-1.90 1.99 -0.78
2.21 -5.76 -4.06
4.36 1.59 -4.15
5.45 -5.47 1.56
->
-5.76 -4.06
1.59 -4.15

1.82 1.40 -1.79 -1.68
1.91 -5.98 -1.17 -3.80
0.72 0.35 0.14 -6.15
->
-5.98 -1.17
0.35 0.14

-4.77 1.71 1.85 -0.71
-0.27 2.43 -1.27 -0.66
-1.11 -1.35 0.63 0.71
->
2.43 -1.27
-1.35 0.63

-0.31 3.05 5.09 -3.30
0.16 -0.55 -0.70 -0.24
2.34 -2.58 -0.37 1.27
->
-0.55 -0.70
-2.58 -0.37

1.19 3.40 0.48 -3.89 4.66
0.76 2.47 0.08 -2.05 2.57
-0.79 5.88 1.61 -3.84 5.09
4.62 1.84 -2.91 -6.12 6.11
4.97 -1.45 -3.89 -2.57 2.15
->
2.47 0.08
5.88 1.61

-5.14 -4.89 1.14
0.30 -1.44 6.34
-2.69 -5.35 -6.24
->
-1.44 6.34
-5.35 -6.24

0.05 -0.02 -0.36 0.10 0.11
-6.57 -3.42 1.08 0.54 -0.97
-2.24 5.50 -6.37 1.55 1.61
5.10 -3.42 0.01 -1.42 1.63
->
-3.42 1.08
5.50 -6.37

0.07 -2.75 2.57 -3.68
-3.34 0.91 2.22 5.38
-2.03 2.89 -5.72 3.09
->
0.91 2.22
2.89 -5.72
---
1.33 -2.34 -0.82 5.48 -0.75 -1.92 1.46 -4.78 3.72 1.94 -0.03
-0.59 4.83 0.46 -3.36 -1.88 -1.46 5.01 5.45 -3.52 -2.30 -0.76
-1.63 0.39 0.78 -4.46 0.68 1.24 -1.58 2.61 -1.69 -1.05 -0.32
-1.40 0.21 1.92 -2.97 1.02 -0.76 -0.46 2.81 2.65 -0.39 -2.25
-1.90 -1.74 -1.24 -4.48 -1.51 3.07 -1.09 0.16 -5.37 -1.63 1.18
1.61 -2.26 -1.14 4.17 2.18 1.67 -5.07 -4.17 1.03 2.71 2.15
2.11 -0.75 -0.01 6.33 0.35 -2.21 0.63 -3.28 4.45 2.05 -0.30
0.14 2.01 1.31 -1.63 3.15 0.48 -4.03 2.57 0.62 0.39 0.03
->
-0.59 4.83 0.46 -3.36 -1.88 -1.46 5.01 5.45 -3.52 -2.30 -0.76
0.14 2.01 1.31 -1.63 3.15 0.48 -4.03 2.57 0.62 0.39 0.03
-1.63 0.39 0.78 -4.46 0.68 1.24 -1.58 2.61 -1.69 -1.05 -0.32
-1.40 0.21 1.92 -2.97 1.02 -0.76 -0.46 2.81 2.65 -0.39 -2.25
2.11 -0.75 -0.01 6.33 0.35 -2.21 0.63 -3.28 4.45 2.05 -0.30
-1.90 -1.74 -1.24 -4.48 -1.51 3.07 -1.09 0.16 -5.37 -1.63 1.18
1.61 -2.26 -1.14 4.17 2.18 1.67 -5.07 -4.17 1.03 2.71 2.15
1.33 -2.34 -0.82 5.48 -0.75 -1.92 1.46 -4.78 3.72 1.94 -0.03

4.10 -2.02 0.24 3.17
-0.15 0.70 0.27 -1.02
0.04 0.48 -0.07 -0.57
1.34 -0.48 -0.37 1.69
-0.42 1.02 0.91 -1.45
5.54 -2.55 0.71 3.35
-0.36 0.97 0.79 -1.37
3.56 -1.81 0.09 3.04
0.19 0.32 -0.22 -0.18
->
-0.42 1.02 0.91 -1.45
-0.36 0.97 0.79 -1.37
-0.15 0.70 0.27 -1.02
0.04 0.48 -0.07 -0.57
0.19 0.32 -0.22 -0.18
1.34 -0.48 -0.37 1.69
3.56 -1.81 0.09 3.04
4.10 -2.02 0.24 3.17
5.54 -2.55 0.71 3.35

-3.29 -2.71 3.21 3.34 -5.65 5.18 2.67
0.50 1.29 -1.05 -0.61 -2.65 3.59 -4.95
2.22 1.69 -1.94 -2.39 6.18 -5.85 2.52
-0.49 -1.14 0.47 0.54 0.16 -1.56 5.43
-2.58 -2.83 2.98 2.48 3.42 -2.26 1.20
1.54 1.66 -1.25 -1.32 -2.50 3.66 -5.83
-1.53 -1.60 1.78 1.90 -1.44 -0.42 4.33
-0.07 0.96 -0.62 -0.48 1.05 -0.39 -3.32
-4.53 -4.41 4.43 4.71 -3.43 2.75 3.05
->
2.22 1.69 -1.94 -2.39 6.18 -5.85 2.52
1.54 1.66 -1.25 -1.32 -2.50 3.66 -5.83
0.50 1.29 -1.05 -0.61 -2.65 3.59 -4.95
-0.07 0.96 -0.62 -0.48 1.05 -0.39 -3.32
-0.49 -1.14 0.47 0.54 0.16 -1.56 5.43
-1.53 -1.60 1.78 1.90 -1.44 -0.42 4.33
-3.29 -2.71 3.21 3.34 -5.65 5.18 2.67
-2.58 -2.83 2.98 2.48 3.42 -2.26 1.20
-4.53 -4.41 4.43 4.71 -3.43 2.75 3.05

-4.44 -0.35 0.84 3.89
-4.01 -0.26 0.66 4.36
-2.61 -0.11 0.14 5.41
->
-2.61 -0.11 0.14 5.41
-4.01 -0.26 0.66 4.36
-4.44 -0.35 0.84 3.89

1.22 -0.66 -2.22 -2.88 -0.12 -1.38 0.54 1.65 1.68 -1.50 -0.71 1.45 0.50
5.08 -0.31 -1.20 2.96 -0.05 -0.91 -1.42 0.51 -2.83 -0.93 -0.36 2.15 -3.11
-0.33 0.82 3.20 4.37 -0.17 2.43 -2.24 0.12 0.72 1.40 1.00 -1.65 0.20
0.35 -0.28 -0.95 -1.61 -0.12 -0.58 1.59 0.59 -0.16 -0.28 -0.30 1.26 0.28
->
-0.33 0.82 3.20 4.37 -0.17 2.43 -2.24 0.12 0.72 1.40 1.00 -1.65 0.20
0.35 -0.28 -0.95 -1.61 -0.12 -0.58 1.59 0.59 -0.16 -0.28 -0.30 1.26 0.28
5.08 -0.31 -1.20 2.96 -0.05 -0.91 -1.42 0.51 -2.83 -0.93 -0.36 2.15 -3.11
1.22 -0.66 -2.22 -2.88 -0.12 -1.38 0.54 1.65 1.68 -1.50 -0.71 1.45 0.50

5.11 1.24 1.85
1.94 1.80 -1.90
-3.55 -0.05 -2.35
2.44 2.26 -1.53
-0.24 -0.12 -1.12
-2.52 1.31 -1.61
-1.23 -2.83 0.82
1.05 2.54 -1.76
1.37 -0.37 -0.87
-5.20 -1.50 -1.95
->
1.05 2.54 -1.76
2.44 2.26 -1.53
1.94 1.80 -1.90
-2.52 1.31 -1.61
5.11 1.24 1.85
-3.55 -0.05 -2.35
-0.24 -0.12 -1.12
1.37 -0.37 -0.87
-5.20 -1.50 -1.95
-1.23 -2.83 0.82

0.77 -2.48 3.42 2.18 1.31
-1.55 2.05 -0.17 -1.62 0.20
-2.36 -1.92 -2.49 4.19 -1.23
-0.70 -1.05 -0.08 1.50 -0.56
-2.47 -0.68 -3.43 -0.01 -2.56
1.24 -0.12 0.65 0.76 1.31
3.59 -1.23 -1.50 -1.89 4.43
-2.72 0.94 0.68 0.06 -0.10
-3.80 -3.85 -2.34 0.14 2.39
-0.81 -1.54 0.03 1.28 -1.16
2.11 1.87 3.80 5.40 0.24
-2.29 -1.76 2.24 1.78 3.76
->
-1.55 2.05 -0.17 -1.62 0.20
2.11 1.87 3.80 5.40 0.24
-2.72 0.94 0.68 0.06 -0.10
1.24 -0.12 0.65 0.76 1.31
-2.47 -0.68 -3.43 -0.01 -2.56
-0.70 -1.05 -0.08 1.50 -0.56
3.59 -1.23 -1.50 -1.89 4.43
-0.81 -1.54 0.03 1.28 -1.16
-2.29 -1.76 2.24 1.78 3.76
-2.36 -1.92 -2.49 4.19 -1.23
0.77 -2.48 3.42 2.18 1.31
-3.80 -3.85 -2.34 0.14 2.39

0.24 -2.31 3.35 -0.72 3.33 1.48 3.68 -4.37 4.89 4.23 -2.81 -0.63 -1.43
-0.33 3.38 2.62 -1.10 4.13 -4.70 3.10 -0.61 -2.92 -2.34 3.88 3.02 2.62
->
-0.33 3.38 2.62 -1.10 4.13 -4.70 3.10 -0.61 -2.92 -2.34 3.88 3.02 2.62
0.24 -2.31 3.35 -0.72 3.33 1.48 3.68 -4.37 4.89 4.23 -2.81 -0.63 -1.43
